Below are the code and all the weights of a small trained network. Each question names an input and a target symbol and asks about switching units off, where a switched-off unit gives its printed mean instead of its output.

import numpy as np


def w(rows, s, z=0):
    codes = np.array(rows[::2]) - 128.0
    scale = np.full(codes.shape[1], s)
    scale[-1] = z or s
    return codes * scale


def f(y):
    return np.maximum(y, 0)


def softmax(a):
    e = np.exp(a - a.max(-1, keepdims=True))
    return e / e.sum(-1, keepdims=True)


def log_softmax(a):
    a = a - a.max(-1, keepdims=True)
    return a - np.log(np.exp(a).sum(-1, keepdims=True))


def net(x, mask):
    ids = ['ΣΩβδελξτ'.index(c) for c in x.split()]
    T = len(ids)
    res = E[ids] + P[:T]
    r = res
    for j in range(3):
        rows = slice(4 * j, 4 * j + 4)
        q, k, v = (r @ M[0][rows].T for M in (Q, K, V))
        z = softmax(np.where(np.tri(T) > 0, q @ k.T / 4**0.5, -1e9)) @ v
        o = O[0][rows]
        res = res + np.where(mask[j], z, o[:, -1]) @ o[:, :-1]
    y = f(res @ A[0][:, :-1].T + A[0][:, -1])
    res = res + np.where(mask[3:19], y, B[0][:, -1]) @ B[0][:, :-1]
    return log_softmax(res[-1] @ U[:, :-1].T + U[:, -1])


Q, K, V, O, A, B = {}, {}, {}, {}, {}, {}
E = w([
[66,113,154,98],'Σ',
[195,166,207,143],'Ω',
[156,130,37,250],'β',
[207,111,117,79],'δ',
[94,54,95,106],'ε',
[141,144,147,94],'λ',
[190,55,54,76],'ξ',
[107,178,52,82],'τ',
],0.013)
P = w([
[1,169,132,127],'0',
[60,165,141,127],'1',
[94,165,123,137],'2',
[115,162,107,144],'3',
[131,160,91,154],'4',
[142,156,84,158],'5',
[152,154,73,164],'6',
[162,158,66,166],'7',
[171,158,59,170],'8',
],0.0048)
Q[0] = w([
[146,117,107,108],'H0',
[171,113,114,124],'H0',
[73,116,157,133],'H0',
[172,57,129,121],'H0',
[185,5,153,85],'H1',
[123,155,126,186],'H1',
[164,165,124,230],'H1',
[69,82,150,171],'H1',
[90,161,120,82],'H2',
[120,139,46,95],'H2',
[144,134,206,139],'H2',
[151,162,134,86],'H2',
],0.024)
K[0] = w([
[159,163,97,128],'H0',
[112,172,105,148],'H0',
[147,88,158,76],'H0',
[121,199,103,99],'H0',
[200,6,119,179],'H1',
[98,150,84,129],'H1',
[121,160,26,141],'H1',
[48,73,121,147],'H1',
[179,173,93,112],'H2',
[178,120,94,198],'H2',
[107,129,173,61],'H2',
[181,113,156,126],'H2',
],0.022)
V[0] = w([
[117,164,161,8],'H0',
[121,46,204,63],'H0',
[105,165,72,31],'H0',
[143,208,91,208],'H0',
[74,146,49,219],'H1',
[199,145,89,217],'H1',
[87,150,100,187],'H1',
[199,171,158,212],'H1',
[134,111,123,242],'H2',
[173,30,255,72],'H2',
[102,74,114,173],'H2',
[114,90,141,42],'H2',
],0.0067)
O[0] = w([
[59,197,214,160,132],'H0',
[59,71,239,117,55],'H0',
[76,251,130,116,194],'H0',
[200,158,45,165,171],'H0',
[147,33,144,237,154],'H1',
[31,69,175,144,112],'H1',
[148,86,151,196,132],'H1',
[51,129,206,126,73],'H1',
[140,225,117,145,139],'H2',
[254,59,156,35,1],'H2',
[127,177,136,89,128],'H2',
[124,60,153,71,100],'H2',
],0.0063,0.0043)
A[0] = w([
[97,120,76,68,2],'N0',
[132,154,163,158,245],'N1',
[37,164,168,94,67],'N2',
[52,66,94,67,103],'N3',
[170,76,146,145,124],'N4',
[125,75,65,132,104],'N5',
[123,94,214,139,119],'N6',
[198,147,152,57,169],'N7',
[89,70,188,126,80],'N8',
[80,56,127,90,113],'N9',
[144,42,106,127,204],'N10',
[146,154,187,147,85],'N11',
[187,103,100,68,187],'N12',
[9,88,131,147,86],'N13',
[158,181,217,76,183],'N14',
[163,90,76,91,66],'N15',
],0.013,0.0037)
B[0] = w([
[171,132,166,222,194],'N0',
[140,189,146,84,244],'N1',
[133,224,99,42,227],'N2',
[111,194,79,217,210],'N3',
[138,114,73,90,152],'N4',
[111,99,176,95,239],'N5',
[240,90,138,168,155],'N6',
[120,152,66,219,254],'N7',
[160,50,77,77,146],'N8',
[92,46,144,123,169],'N9',
[191,176,168,115,173],'N10',
[146,152,170,178,159],'N11',
[20,131,137,145,240],'N12',
[180,1,105,170,236],'N13',
[80,56,171,46,245],'N14',
[166,129,190,101,189],'N15',
],0.025,0.0039)
U = w([
[48,119,146,136,131],'Σ',
[105,173,224,209,2],'Ω',
[159,238,56,161,188],'β',
[205,138,155,144,20],'δ',
[144,44,146,199,132],'ε',
[98,177,162,49,132],'λ',
[146,137,254,113,210],'ξ',
[135,60,79,85,183],'τ',
],0.0068,0.0055)

Each question gives the input, a string of symbols that net reads in full, and the target symbol t.
The units are the heads (4 rows each of Q, K, V and O) and the neurons (one row each of A and B). Each row of codes is followed by its name. A weight is (code - 128) times the scale printed after its matrix; where a second scale follows, it is the last column's (O, A, B and U).
mask holds one flag per unit, heads first, then neurons. A switched-off unit (its flag False) gives its mean, the last column of its rows in O or B, instead of its output. The means were averaged over made-up inputs and are rounded, as every weight is.
A unit's drop is (log p(t) with every unit on - log p(t) with that unit switched off) / (log p(t) with every unit on - log p(t) with every unit switched off).
The circuit of an input: a set's keep is (log p(t) with only the set's units on - log p(t) with every unit switched off) / (log p(t) with every unit on - log p(t) with every unit switched off). Starting from the 12 units with the biggest drops (on a tie, the unit counted first), units are removed one at a time, each time the one whose removal leaves the highest keep (on an exact tie, the one counted first), for as long as the keep stays at least 0.8.
units of the circuit, in order: the units of the circuit, biggest drop first
most important unit: the unit with the biggest drop
which heads matter: for each layer, one digit per head in row order, 1 if its drop is at least 0.15 and else 0, layers parted by /
drop when u is switched off: that unit's drop, to one decimal
input β Σ τ Σ Ω, target β: which heads matter -> 110
input δ ε Ω δ δ Σ λ β δ, target Ω: units of the circuit, in order -> [H0; N12; N15; N7]
input β Ω Σ λ, target Σ: most important unit -> H2
input ε λ Ω, target ξ: units of the circuit, in order -> [N14; H0; N6]
input Ω ε Ω Ω, target ξ: which heads matter -> 110
input ε λ ξ β Σ, target λ: units of the circuit, in order -> [N2; H0]
input δ ξ ξ Σ Ω ε ε, target ε: units of the circuit, in order -> [H0; N13]
input λ Ω Σ τ ε, target ε: units of the circuit, in order -> [N13; N2]
input τ Ω τ Ω τ β ξ ε Ω, target β: which heads matter -> 100
input Σ β Ω Σ, target λ: units of the circuit, in order -> [H0; N2]
input δ Σ Ω Ω ξ δ, target Σ: units of the circuit, in order -> [N12; H2]
input Ω Σ ε ξ τ ε Ω Σ ε, target ξ: units of the circuit, in order -> [N10; N5]
input τ ε λ τ β δ, target β: drop when H2 is switched off -> 0.6
input β τ ξ, target β: drop when H2 is switched off -> 2.9
input ξ β ε Σ Ω, target δ: drop when N5 is switched off -> 0.0
input ξ τ Ω δ ξ β Σ, target β: most important unit -> N2
